Each row has a name. Each piece below is followed by the name of the row it came from, unless a question asks for something else. Each question is about the rows just above it. Places in a row count from 1.

P: [133 170 140 138 122 186 152 148 137 131 131 112 111 110 131 128 135 132
 135 121 141  94 114 144 104 134 107  87 125 108 129 160 129 121  62  79
  61 115 141 168 136 158 155 112 143 124 154 166 203 108  95]
Z: [132 144 108 129  79 104 112 121 131  87 148 141 114 134 154 136 121 124
 143 158  62 112 107 107 166 115 111 129 137 125 131 110 138  95 140 168
 203 155 135 135 186 152 122 170  61 131 128 133  94 141 160]
M: [204 116 156 109 181 104 175 156  83 127 141 141  86 168  98  87 178 103
 170 143 142 185  95 160 132 104  72 148 138 153 166 169  96 149 156 122
 123 145 131 163 136 120 178 119 195 131  76  61 189 110 116]
Which row holds [204 116 156 109 181 104 175 156  83 127 141 141  86 168  98  87 178 103
 170 143 142 185  95 160 132 104  72 148 138 153 166 169  96 149 156 122
 123 145 131 163 136 120 178 119 195 131  76  61 189 110 116]? | M
[ 94 141 160 132 144 108 129  79 104 112 121 131  87 148 141 114 134 154
 136 121 124 143 158  62 112 107 107 166 115 111 129 137 125 131 110 138
  95 140 168 203 155 135 135 186 152 122 170  61 131 128 133] is which row reordered? | Z

V: [129 131 129 143 129 131 125]
E: [123 112 133 138 131 129 200]
Q: [125 134 128 127 129 126 132]
C: [129 125 127 131 129 131 128]
L: [118 110 132 147 123 199 125]
K: [125 122 130 134 130 128 129]
X: [ 75 111  40 126 130 129 131]
D: [ 88 129  39 144 174 146  91]
S: [155 116 156  83 120  93 103]
F: [ 75 111  67 103 198 146  87]
[39] is at row and place | D, 3
Put [131 129 131 128 129 125 127] back in order: which row is it? | C
[144] is at row and place | D, 4
Right after [122] comes | [130]
Where in the named rows is [198]? | F, 5
Where in the named rows is [83]? | S, 4
The entry that follows [199]: | [125]

G: [121 126 130 128 128]
R: [188  39  50 200  42]
U: [ 42  50  38 200 188]
[ 38  42  50 188 200] is which row reordered? | U
[130 121 126 128 128] is which row reordered? | G

W: [158 113 126 154  69 140  99 175 126 134 102 110 134 125 124  62 117 130
 175 134 106  81 117 130]
A: [161  91 122 141  76 121  84 175 125 131 133 108 138 183 132  62 135 148
 167 101 117  91 117 128]
T: [190  75 126 157 121 115 171 141 101 149 102 122 140 137 116  81 138  80
 145  95 108  98  90 131]
H: [189 113  84 139 118 122 155 140 110 158 183 107 127 119  93 109  93 183
 174 134 144  92  96 110]
J: [158  93 114 157  62 139  76 169 116 139 131  97 136 113 132  71 146 109
 171 100 122  97  98 122]
N: [168  99 117 152  61 140  75 163 121 139 129  99 139 119 131  77 146 104
 167 110 115  95 100 117]
B: [169  94  90 145 117 139 176 129 124 158 181 117 131 108  95 133  85 190
 159 120 158  81 103 104]
Y: [190 145 158 102 139  95 108 124  81 129 169 117 133 158 104 176 131 159
  90  85 117 120  94 181]
Right after [152] comes | [61]
Which row holds these entries in another order? [104 103  81 158 120 159 190  85 133  95 108 131 117 181 158 124 129 176
 139 117 145  90  94 169] | B

vorur: [146 129 164 143 134 140 157 138 142]
rase: [119 118 146 125 141 132 143 122 113]
mula: [ 93 121 149 126 132 121 136 134  90]
zinu: [119 118 146 125 121 134 132 128 119]
Kag: [141 122 140 113 126 110 131 131 140]
sepav: [121 105 110 115  73  86 134  81 174]
Fidu: [132  56 116 176 110  71 106 179 143]
mamep: [119 118 146 125 121 134 141 140 129]
geza: [115 133 132 136 123 156 140 137 140]
Bobe: [109  91 133 138 138 139 122 138 139]
kadi: [121 123 140 123 127 114 160 125 120]
Where in the named rows is [71]? | Fidu, 6
find: [115 133 132 136 123 156 140 137 140] | geza
Right after [157] comes | [138]
[149] is at row and place | mula, 3

dav: [ 89 131 119 123 116 117 131 132 127  87 115 124 145 119 121 113 130 138
 132 115 135 124 139 125 127 123 140 126 137 135 123 104 124 120 124 158
 124 129 124]
rosi: [127 125 133 115 123 119 127 120 126 110 163 137 124 158 115  75 121 111
 138 135 111 124 119 131 116 135 124 131 117 124 139 121 145 132 123 116
 129 113 123]
remo: [129 111 138 123 132 127 111 131 133 121 123 125 110 115 131 116 140 145
 120 164 135 119 135 123 137 113 126 124 124 121 115 119 158 117 116 127
 124 124  75]
ges: [ 89 131 119 123 116 117 131 132 141  87 115 124 145 119 121 113 143 139
 154 115 135 124 139 171 110 123 139 126 137 135 123  98 124 120 124 164
 124 129 124]
bila: [ 89 162 137 123 116 117 131 132 127  87 139 124 145 119 121 113 130 138
 168 115 135 162 139 171 125 123 140 126 147 135 123  78 124 120 124 196
 102 129 124]
kimu: [164 116 119 123 116 117 131 132 127 131 115 124 145 119 121 113 111 138
  75 115 135 110 139 114 145 126 140 126 121 135 123 214 124 144 124  54
 160 129 124]
nup: [ 89 131 125 123 116 117 131 132 127  87 115 124 145 119 121 117 130 123
 132 115 135 124 139 118 127 123 140 126 137 135 123 111 124 120 124 158
 124 129 124]
Vele: [ 89 126 119 123 116 117 148 133 127  87 115 124 145 119 121 113 130 138
 132 115 135 105 139 118 127 123 140 126 137 135 148 149 124 147 125 158
 124 172 124]
ribi: [164 116 119 123 116 117 131 132 127 131 115 124 145 119 121 113 111 138
  75 115 135 110 139 121 127 123 125 126 137 135 123 111 124 120 133 158
 124 129 124]
find: [ 89 131 119 123 116 117 131 132 127  87 115 124 145 119 121 113 130 138
 132 115 135 124 139 125 127 123 140 126 137 135 123 104 124 120 124 158
 124 129 124] | dav
The row with [127 125 133 115 123 119 127 120 126 110 163 137 124 158 115  75 121 111
 138 135 111 124 119 131 116 135 124 131 117 124 139 121 145 132 123 116
 129 113 123] is | rosi
What comes right after [98] in the named rows? | [124]
Which row holds [164 116 119 123 116 117 131 132 127 131 115 124 145 119 121 113 111 138
  75 115 135 110 139 114 145 126 140 126 121 135 123 214 124 144 124  54
 160 129 124]? | kimu
[124 137 135 132 111 129 127 124 164 123 123 133 116 158 125 113 111 131
 121 126 120 110 127 117  75 138 145 124 115 135 139 124 121 119 119 123
 115 116 131] is which row reordered? | ribi
Which row holds these entries in another order? [ 75 110 111 111 113 115 115 116 116 117 119 119 120 121 121 123 123 123
 124 124 124 124 125 126 127 127 129 131 131 132 133 135 135 137 138 139
 145 158 164] | ribi

keti: [ 71 154 142 132 118  75 135 131  96 121 149]
Naroz: [ 76 115 180  87  78  84 131 191 161 107 137]
luv: [ 72 119 129 106  71  81 145 195 194 101 155]
Bug: [ 76 115 180  87  78  84 131 191 161 107 180]
teg: [129 153 135 114 126 113 133 116 109 119 144]
Vaguv: [134 115 121 143 132 135 128 137 135 140 134]
The entry that follows [81]: | [145]
Which row holds these entries in another order? [134 140 135 137 128 135 132 143 121 115 134] | Vaguv
Where in the named rows is [140]? | Vaguv, 10

mudek: [109 133 133 133 117 112 115 129 136 136  95 135  61 115 144 130 155 137
 147 133 114 137 146 100 157 148 148  96 123 115 119 103 117 139 151 112
  89 129 141 159 121 143 105 100]
Leza: [136 133 146 119 144 117 157 103 155 100 132 133 133 129 115 100 112  89
 148 137 159 148 117 114 151 147  95 112 135 137  96 130  61 109 129 139
 136 123 143 105 141 121 115 115]
zufav: [145 121 152 159 136 118 111 102 178 143 150 147 152 135 134 116 120 148
 123 136 151 118 112 138 148 147 119 106 157 129 125 119 155 112 104 140
 131 141 162 133 161 126 124 119]
gam: [135 132 108 133 136  90 173 128 135 160  76 132 138 146 122 138 150 179
 139 104 133 132 111 127 100 122  65 101 128 126 124  99  75  97 154 133
  96 131 146 119 140 131 112 131]
dufa: [105 101 121 115 152 100  65 139 125 150 176 139 129 116 133 116 105 111
 133 130 144 134 136 136 115 137 143 136 110 140  98 119 157 136 162 155
  98 124 124 140 149 112 144 110]
roke: [133 146  99 116 123 157 149 118 135 111 151 144 131 101 142 136 108 147
 174 141 141 124 113 135 125 130  96 106 136 127 162 118 107 156 130 123
 116 129 125 146 123 146 112 119]
Where do [133 146  99 116 123 157 149 118 135 111 151 144 131 101 142 136 108 147
 174 141 141 124 113 135 125 130  96 106 136 127 162 118 107 156 130 123
 116 129 125 146 123 146 112 119] appear? | roke
Which row holds these entries in another order? [136 135 103 139 130 133 146 123 155 112 119 100 100 117 148 115  61 148
 159  96 117 136 109 147 151 105 115 115 141 112  95 114  89 121 137 133
 129 133 129 157 137 143 133 144] | mudek
Which row holds these entries in another order? [144 159 133 157 143 135 115 119 100 117  89 115 112  61  95 100 155 133
 129 115 151  96 114 109 105 121 117 146 148 133 129 137 141 136 136 137
 148 112 147 123 103 139 130 132] | Leza
find: [135 132 108 133 136  90 173 128 135 160  76 132 138 146 122 138 150 179
 139 104 133 132 111 127 100 122  65 101 128 126 124  99  75  97 154 133
  96 131 146 119 140 131 112 131] | gam

pif: [175  81  83 160 169]
zagom: [145 173  76 135 178]
Varu: [153  64  73 187 183]
zerok: [153  78  73 126 169]
bonop: [177  94  76  77 186]
Sutuk: [153  64  76  77 132]
What comes right after [160] in the named rows? | [169]
Right after [175] comes | [81]
Row and place of [132] in the named rows: | Sutuk, 5

Sepu: [111 106  96 161  95  88]
gepiz: [127 159 146 144 158 123]
vimi: [107 120  90 187  55  54]
gef: [152 106 149 111 192 163]
Pap: [140 138 151  86 166 177]
famub: [108 122  97 175  61  69]
suren: [131 102 114 115 105 132]
pagal: [110 171 131 117 103 127]
Tam: [146  64  53 114 122 140]
The entry that follows [55]: | [54]
[97] is at row and place | famub, 3
Where in the named rows is [105]? | suren, 5
The entry that follows [97]: | [175]
[103] is at row and place | pagal, 5
Right after [110] comes | [171]

valup: [ 88 133  63  89 177]
rebo: [139 142 112  86 140]
Refik: [ 77  79  95 166 160]
dupu: [115 126 151 185 106]
bis: [115 148 120 147 134]
fevo: [115  88 120 147 127]
munek: [ 90  82 114 122 153]
Right after [90] comes | [82]
What comes right after [77] in the named rows? | [79]
Right after [89] comes | [177]
[89] is at row and place | valup, 4
Row and place of [95] in the named rows: | Refik, 3
The entry that follows [139]: | [142]
What comes right after [126] in the named rows? | [151]

Dodu: [ 69 183 146  71 180 160 135 115 133 134 151 180 116 160  75 111 121 105
 119 108 152 112 123 147 171 123 144 155 133  89 149  80 149 133 110 157
 105 128 148 107 159 160 199 124  98 171 120 106 102 103 130 122 138 148
 141 159  89 108 116 149 145 131 158 126]
sudi: [ 87 114 180 154 122 104 154  64 155 109 112 146 102 117 109 126 149 108
  86  99 116 152 112 126  89 138 166 121  97 145 132 104 186 148 189 155
 114 116 177  82 114 113 129 177 131 155 135 152  96 177  87  97 149 118
  88 124 139 137 105 114 121 162 160 119]
lam: [181  81 145  65 117 112 126 141 108 108 135 152 164 176  80 127  97 120
 145 105  97 158 139 109  86 126 142 116 111  90 113 146 126 107 117 137
 177 138 130  94  88 135 120 135  96 104 112 147 120  93 122 162  91 144
 157  58 198 120 150 135 154 109 136 139]
laged: [119 153 146  97 142 144 123 110 142 131  86 180 144 201 132 119 167 141
 195 163 201 110 159 135  97 131 165 112 154  80 151 161  95 154 109 112
 159 101 152 148 132  92 116 169 148 172 133 125 115 139 117 103 105 100
 132 129 153 116 118 140 142 126 168 158]
Kazu: [ 71 110 171 130 105 112  92 137 102 190 125  77  81 121 146 105 115 130
 154 119 121 129 145 133 113  70 110 130 138 124 120 137 150 132 132 104
  99 132  91  53  88 149 121 146 112 108 128 121 186  73 105 174  87 158
 146 131 103 107 157 150 137 158 104 128]
Befu: [144 152 139 120 138 109 146 157  86 164 135 126 145 112 150 176 130  90
 181 109 106 113 116 137 147 154  81 117  65 126 158 135 112  97 127 136
 101  97  80 108 120 105 177  88  93 108 111 135 117 135 120 120 142 145
 104  91 126  94 198 162 141 122  96 139]
find: [ 69 183 146  71 180 160 135 115 133 134 151 180 116 160  75 111 121 105
 119 108 152 112 123 147 171 123 144 155 133  89 149  80 149 133 110 157
 105 128 148 107 159 160 199 124  98 171 120 106 102 103 130 122 138 148
 141 159  89 108 116 149 145 131 158 126] | Dodu
find: [144 152 139 120 138 109 146 157  86 164 135 126 145 112 150 176 130  90
 181 109 106 113 116 137 147 154  81 117  65 126 158 135 112  97 127 136
 101  97  80 108 120 105 177  88  93 108 111 135 117 135 120 120 142 145
 104  91 126  94 198 162 141 122  96 139] | Befu
Right after [53] comes | [88]
[98] is at row and place | Dodu, 45
[ 65  80  81  86  88  90  91  93  94  96  97  97 101 104 105 106 108 108
 109 109 111 112 112 113 116 117 117 120 120 120 120 122 126 126 126 127
 130 135 135 135 135 136 137 138 139 139 141 142 144 145 145 146 147 150
 152 154 157 158 162 164 176 177 181 198] is which row reordered? | Befu
Put [150 137 158 104 128  71 110 171 130 105 112  92 137 102 190 125  77  81
 121 146 105 115 130 154 119 121 129 145 133 113  70 110 130 138 124 120
 137 150 132 132 104  99 132  91  53  88 149 121 146 112 108 128 121 186
  73 105 174  87 158 146 131 103 107 157] back in order: which row is it? | Kazu
find: [181  81 145  65 117 112 126 141 108 108 135 152 164 176  80 127  97 120
 145 105  97 158 139 109  86 126 142 116 111  90 113 146 126 107 117 137
 177 138 130  94  88 135 120 135  96 104 112 147 120  93 122 162  91 144
 157  58 198 120 150 135 154 109 136 139] | lam

Luzug: [126  79  60 134 103]
mitid: [109 119  75 131 168]
vidam: [141 107 112 135 126]
Nimuz: [144  76  63 106 129]
kolo: [ 59  79  60 134 168]
Where in the named rows is [59]? | kolo, 1
The row with [126  79  60 134 103] is | Luzug

kamoz: [101 146 100 139  90 104 106  99  92  91 157 170 153  86 138 111 130 158
 125 101 103 153 117  92 155 156 102 102 121 132  99  94 164]
sivop: [152 115 155 136 123 113 145 136 151 153 118 100 106 141 129 108 103 115
 130  97  98 151 149  99 137 183 105 100 161 132 107  88 142]
gik: [ 92 152 113 144  80 107 116  94  86  91 163 180 147  71 128 113 141 156
 130 103 102 164 112  99 152 159  98  91 135 135  99  93 166]
pas: [152 121  74 126 116 155 123 153 118 113 136 150 131 100 130 139 102 146
 151 107 123 121 128  96 139 154 111 132 105 123 116  99 139]
fefem: [131 104  97  90 171 182 135 155 128 124 119 133 131 144 119 175 156 126
 157 123 129 126 103 135 117  87 110 108 134 128 140 110 104]
timun: [113 131 170 123 149 111 124 117 143 145 119 106 127 162 123 123 147 117
 110 144 136 128 119 152 118 103 149 135 137 138 142 156 120]
nenol: [152 115 155 136 123 113 145 136 151 153 118 100 106 141 129 108 103 115
 118 145 143 107 159 144 115 144 154 160 128 122 141 155 114]
kibon: [ 78 126 172 115  66  74  91  98 101 114 162 168 148  89 123  85 130 162
 121 142 137 150  98 120 148 168 135 118 102 153 105 136 176]
gif: [105  91 115 112  66  98 150  94  81  91 175 180 135  65 143 101 142  65
 130  97  98 151 149  99 137 183 105 100 165 107 136 138 106]
mif: [152 115 155 136 123 113 145 136 151 153 118 100 106 141 129 108 103 115
 118 145 143 107 159 144 115 144 154 160 128 122 141 155 146]
find: [152 115 155 136 123 113 145 136 151 153 118 100 106 141 129 108 103 115
 118 145 143 107 159 144 115 144 154 160 128 122 141 155 146] | mif
Where do [ 92 152 113 144  80 107 116  94  86  91 163 180 147  71 128 113 141 156
 130 103 102 164 112  99 152 159  98  91 135 135  99  93 166] appear? | gik

pelor: [170  71  58 109 146]
Dazak: [ 55  87 101 181 140]
gep: [ 87 110 166 180 110]
tukes: [ 71  80  81 168  85]
vimo: [ 87 110 166 180 100]
Fazon: [159  77  74  57 151]
kabut: [ 96 105 152 104 171]
pira: [ 54  44 119 161 145]
What comes right after [54] in the named rows? | [44]
Right after [81] comes | [168]
Right after [55] comes | [87]

dunu: [148 119 126 112 133 151 134 134 136]
zipus: [151 134 119 136 132 112 148 126 134]
fepi: [173 154 152 125 111 128 155  91 169]
gutik: [126 119 112 131 136 134 134 148 151]
Dutig: [107 102  79 103 163 158 141 150 115]
Which row holds these entries in another order? [112 119 126 133 134 134 136 148 151] | dunu
Row and place of [150] in the named rows: | Dutig, 8
[128] is at row and place | fepi, 6
Which row holds these entries in another order? [ 91 111 125 128 152 154 155 169 173] | fepi
Right after [155] comes | [91]
Which row holds these entries in another order? [119 136 132 112 148 126 134 151 134] | zipus
Which row holds these entries in another order? [169  91 155 128 111 125 152 154 173] | fepi

zekal: [126 124 131 108]
reri: [109 137 131 133]
Kalok: [108 130 126 124]
[137] is at row and place | reri, 2
Which row holds these entries in another order? [130 108 124 126] | Kalok
Where in the named rows is [133]? | reri, 4
Right after [137] comes | [131]
Which row holds [109 137 131 133]? | reri

vimis: [127 123 137 131  87 107 116 135 106 125 114 118  89 105 134]
zoz: [144 109 109 113 155 145 144 139 133  99 102 130  54 113  89]
Fina: [ 77 150 126 102  66 151 108 128 139 119 155 122 114 104  93]
kove: [116 125 114 106 118 134 130 135 137 105 123 127  89 107  87]
duvul: [116 125 114 106 118 134 130 135 137 105 123 129  65 111  88]
zoli: [116 125 114 106 118 134 118 135 137 105 123 127  89 107  87]
What comes right after [151] in the named rows? | [108]
Right after [104] comes | [93]
Put [125 123 118 118 116 134 105 137 107 114  89 127 106 135  87] back in order: which row is it? | zoli
The entry that follows [111]: | [88]
Put [ 87  89 105 106 107 114 116 118 123 125 127 130 134 135 137] back in order: which row is it? | kove

Bagem: [140 156 182 138  80 105 127 163 126 112 136  84 122 119 115  76 118  75
 130 141  88 157  90 118  86 151  89 135]
vutot: [106 126 159 143 122 138 110 121 152 121 127 136 106 162 131 116 120 141
 132 142 148 148 103 105 159 121 133 116]
Pugu: [104 148  94 124 132 124 107 146 145 123 144  74 132 109 136  98 154  78
 136 141 165 114 113 104  92 132 128 176]
Fol: [144 128  88 112 143 123 142 132 104 133 131 135 149 102 126 151 137 134
 124 107 115 106 162 153 110 136 130 130]
rup: [106 126 159 143 122 138 110 121 152 121 181 136 106 162 131 116 120 141
 132 142 196 126 158 133 175  98 148 111]
Rosol: [156 100 154 122  94 123 166 111 125 126 131 173 139 105 148 182 133 143
 163 120 126 129 120 147 178 136 140 101]
sipu: [140 140 113 127 157 127 125 138  94 130 117 144 130 146  98 122 105 165
  87 143  76 130 173 153  99 132 114 103]
veg: [119  87 118 122 120 134 147  92 157 133 131 159 127 107 143 185 158 133
 173 141 197 107 106 117 197 112 169 142]
The entry that follows [99]: | [132]
Right after [185] comes | [158]
find: [106 126 159 143 122 138 110 121 152 121 181 136 106 162 131 116 120 141
 132 142 196 126 158 133 175  98 148 111] | rup
Which row holds [140 156 182 138  80 105 127 163 126 112 136  84 122 119 115  76 118  75
 130 141  88 157  90 118  86 151  89 135]? | Bagem
[106 126 159 143 122 138 110 121 152 121 127 136 106 162 131 116 120 141
 132 142 148 148 103 105 159 121 133 116] is in which row? | vutot
[109] is at row and place | Pugu, 14

Gifek: [ 97 125 155 131 120 124 130 126 153 141 138 128 153 110 118]
Zon: [134 158  97 137 139 138 134 105 143 125 144 153 176 162 123]
Lubu: [133 137 144 124 152 131 109 150 100 138 138 108 127 122 142]
bikin: [118 143 152  95 132 112 116 122 153 123 153 136 134 142 125]
Rapag: [126 120 110 153 110 137 120 112 145 143 123 123 139 130  99]
Tofa: [122  94 124 113  96 124 169  91 162 107 115 126  72 101  89]
fipud: [111 151 117 109 131 135 110 137 162  77 211 171 104  88 123]
tibe: [133 127 164 105 107 123  96 127 149 114 195 131 127 101 117]
Vese: [105 141 124 141 115 115 104 111 169 135  75 135 172 159 127]
pakan: [ 89 122 151 168  80 149  88 115 145  47 104 119  58 140 100]
Right after [132] comes | [112]
Where do [122  94 124 113  96 124 169  91 162 107 115 126  72 101  89] appear? | Tofa

fato: [126 128 131 127 127 126 130 179 135 126 166  96 128 167  94]
Furev: [128 128 177 129 128 127 128 172 139 128 170 157 128 107 128]
dom: [128 127 177 129 128 127 128 172 139 128 170 157 125 161 161]
Rul: [167 128 126 179 127  96 130 127 135  97 126 128 167 126  94]
Which row holds these entries in another order? [130 179 135 126 166  96 128 167  94 126 128 131 127 127 126] | fato
Which row holds [167 128 126 179 127  96 130 127 135  97 126 128 167 126  94]? | Rul
Right after [125] comes | [161]

mek: [ 75  85 129 121 115 149]
beve: [ 74 115  86 129 149 121]
munu: [129  75 115  86 121 149]
[ 75  85 129 121 115 149] is in which row? | mek
[ 85 129 121 115 149  75] is which row reordered? | mek
Which row holds these entries in another order? [ 75  86 115 121 129 149] | munu

